Below is a small trained network, with its code and all its weights. Each question gives an input and a target symbol and asks what happens when units are switched off, that is, made to give their printed mean instead of their output.

import numpy as np


def w(rows, s, z=0):
    codes = np.array(rows[::2]) - 128.0
    scale = np.full(codes.shape[1], s)
    scale[-1] = z or s
    return codes * scale


def norm(h):
    return h / np.sqrt((h * h).mean(-1, keepdims=True) + 1e-5)


def softmax(a):
    e = np.exp(a - a.max(-1, keepdims=True))
    return e / e.sum(-1, keepdims=True)


def log_softmax(a):
    a = a - a.max(-1, keepdims=True)
    return a - np.log(np.exp(a).sum(-1, keepdims=True))


def net(x, mask):
    ids = ['Φβδθξτ'.index(c) for c in x.split()]
    T = len(ids)
    res = E[ids] + P[:T]
    u = 0
    for l in range(2):
        r = norm(res)
        for j in range(3):
            rows = slice(2 * j, 2 * j + 2)
            q, k, v = (r @ M[l][rows].T for M in (Q, K, V))
            z = softmax(np.where(np.tri(T) > 0, q @ k.T / 2**0.5, -1e9)) @ v
            o = O[l][rows]
            res = res + np.where(mask[u + j], z, o[:, -1]) @ o[:, :-1]
        u += 3
    return log_softmax(norm(res)[-1] @ U[:, :-1].T + U[:, -1])


Q, K, V, O = {}, {}, {}, {}
E = w([
[115,65,135],'Φ',
[167,252,157],'β',
[87,164,55],'δ',
[108,86,10],'θ',
[100,51,159],'ξ',
[197,86,106],'τ',
],0.019)
P = w([
[130,184,253],'0',
[46,6,16],'1',
[41,30,36],'2',
[43,29,59],'3',
[36,47,79],'4',
[45,50,97],'5',
[46,57,103],'6',
[51,67,114],'7',
[39,49,89],'8',
],0.0054)
Q[0] = w([
[142,148,147],'0.h0',
[184,6,128],'0.h0',
[120,173,60],'0.h1',
[191,158,80],'0.h1',
[117,179,110],'0.h2',
[207,111,120],'0.h2',
],0.018)
K[0] = w([
[87,171,100],'0.h0',
[194,103,249],'0.h0',
[198,119,132],'0.h1',
[206,210,167],'0.h1',
[91,112,148],'0.h2',
[113,121,51],'0.h2',
],0.017)
V[0] = w([
[136,189,113],'0.h0',
[65,126,151],'0.h0',
[152,167,71],'0.h1',
[11,142,118],'0.h1',
[219,156,60],'0.h2',
[155,137,22],'0.h2',
],0.012)
O[0] = w([
[118,206,67,8],'0.h0',
[103,43,95,253],'0.h0',
[178,91,150,203],'0.h1',
[53,2,38,157],'0.h1',
[159,224,42,30],'0.h2',
[219,167,82,232],'0.h2',
],0.0076,0.0012)
Q[1] = w([
[200,184,70],'1.h0',
[135,213,167],'1.h0',
[52,142,194],'1.h1',
[255,71,195],'1.h1',
[155,135,44],'1.h2',
[184,215,136],'1.h2',
],0.0092)
K[1] = w([
[188,121,252],'1.h0',
[163,24,70],'1.h0',
[173,89,137],'1.h1',
[77,245,173],'1.h1',
[159,162,65],'1.h2',
[25,171,111],'1.h2',
],0.012)
V[1] = w([
[122,131,116],'1.h0',
[229,84,143],'1.h0',
[180,213,21],'1.h1',
[54,178,146],'1.h1',
[140,20,122],'1.h2',
[255,96,166],'1.h2',
],0.0096)
O[1] = w([
[125,138,123,156],'1.h0',
[254,132,124,7],'1.h0',
[118,173,68,190],'1.h1',
[73,220,199,75],'1.h1',
[151,102,28,221],'1.h2',
[180,13,128,13],'1.h2',
],0.0097,0.0014)
U = w([
[122,55,186,86],'Φ',
[146,157,195,235],'β',
[17,188,60,2],'δ',
[131,131,10,10],'θ',
[90,67,195,254],'ξ',
[246,93,93,250],'τ',
],0.011,0.0025)

Each question gives the input, a string of symbols that net reads in full, and the target symbol t.
The units are the heads (2 rows each of Q, K, V and O). Each row of codes is followed by its name. A weight is (code - 128) times the scale printed after its matrix; where a second scale follows, it is the last column's (O and U).
mask holds one flag per head, layer by layer. A switched-off head (its flag False) gives its mean, the last column of its rows in O, instead of its output. The means were averaged over made-up inputs and are rounded, as every weight is.
A unit's drop is (log p(t) with every unit on - log p(t) with that unit switched off) / (log p(t) with every unit on - log p(t) with every unit switched off).
The circuit of an input: a set's keep is (log p(t) with only the set's units on - log p(t) with every unit switched off) / (log p(t) with every unit on - log p(t) with every unit switched off). Starting from all 6 units, units are removed one at a time, each time the one whose removal leaves the highest keep (on an exact tie, the one counted first), for as long as the keep stays at least 0.8.
units of the circuit, in order: the units of the circuit, biggest drop first
most important unit: the unit with the biggest drop
heads that matter: for each layer, one digit per head in row order, 1 if its drop is at least 0.15 and else 0, layers parted by /
drop of u: that unit's drop, to one decimal
input β θ β δ δ β Φ, target δ: units of the circuit, in order : 0.h0; 1.h1
input τ τ θ, target τ: most important unit : 1.h0
input θ θ τ ξ Φ, target τ: units of the circuit, in order : 0.h2; 1.h0
input δ δ τ β, target τ: heads that matter : 011 / 100
input τ ξ β δ ξ θ, target β: units of the circuit, in order : 0.h1; 0.h0; 1.h2
input β Φ Φ, target δ: units of the circuit, in order : 0.h0; 1.h2
input θ δ δ Φ τ Φ, target τ: heads that matter : 001 / 001
input θ τ δ δ δ, target τ: heads that matter : 011 / 100
input τ τ ξ δ δ τ, target β: units of the circuit, in order : 0.h1; 1.h2; 0.h0
input τ δ δ τ, target β: units of the circuit, in order : 0.h1; 1.h2
input β β δ β θ β Φ θ ξ, target δ: units of the circuit, in order : 0.h0; 0.h2; 1.h1
input δ ξ τ τ ξ θ, target τ: drop of 1.h2 : 0.1
input Φ δ Φ β ξ δ, target ξ: drop of 1.h0 : 0.0
input β τ θ θ τ β, target τ: most important unit : 1.h0
input ξ ξ ξ Φ θ, target ξ: drop of 1.h1 : 0.3
input ξ β δ, target ξ: drop of 0.h2 : 0.6
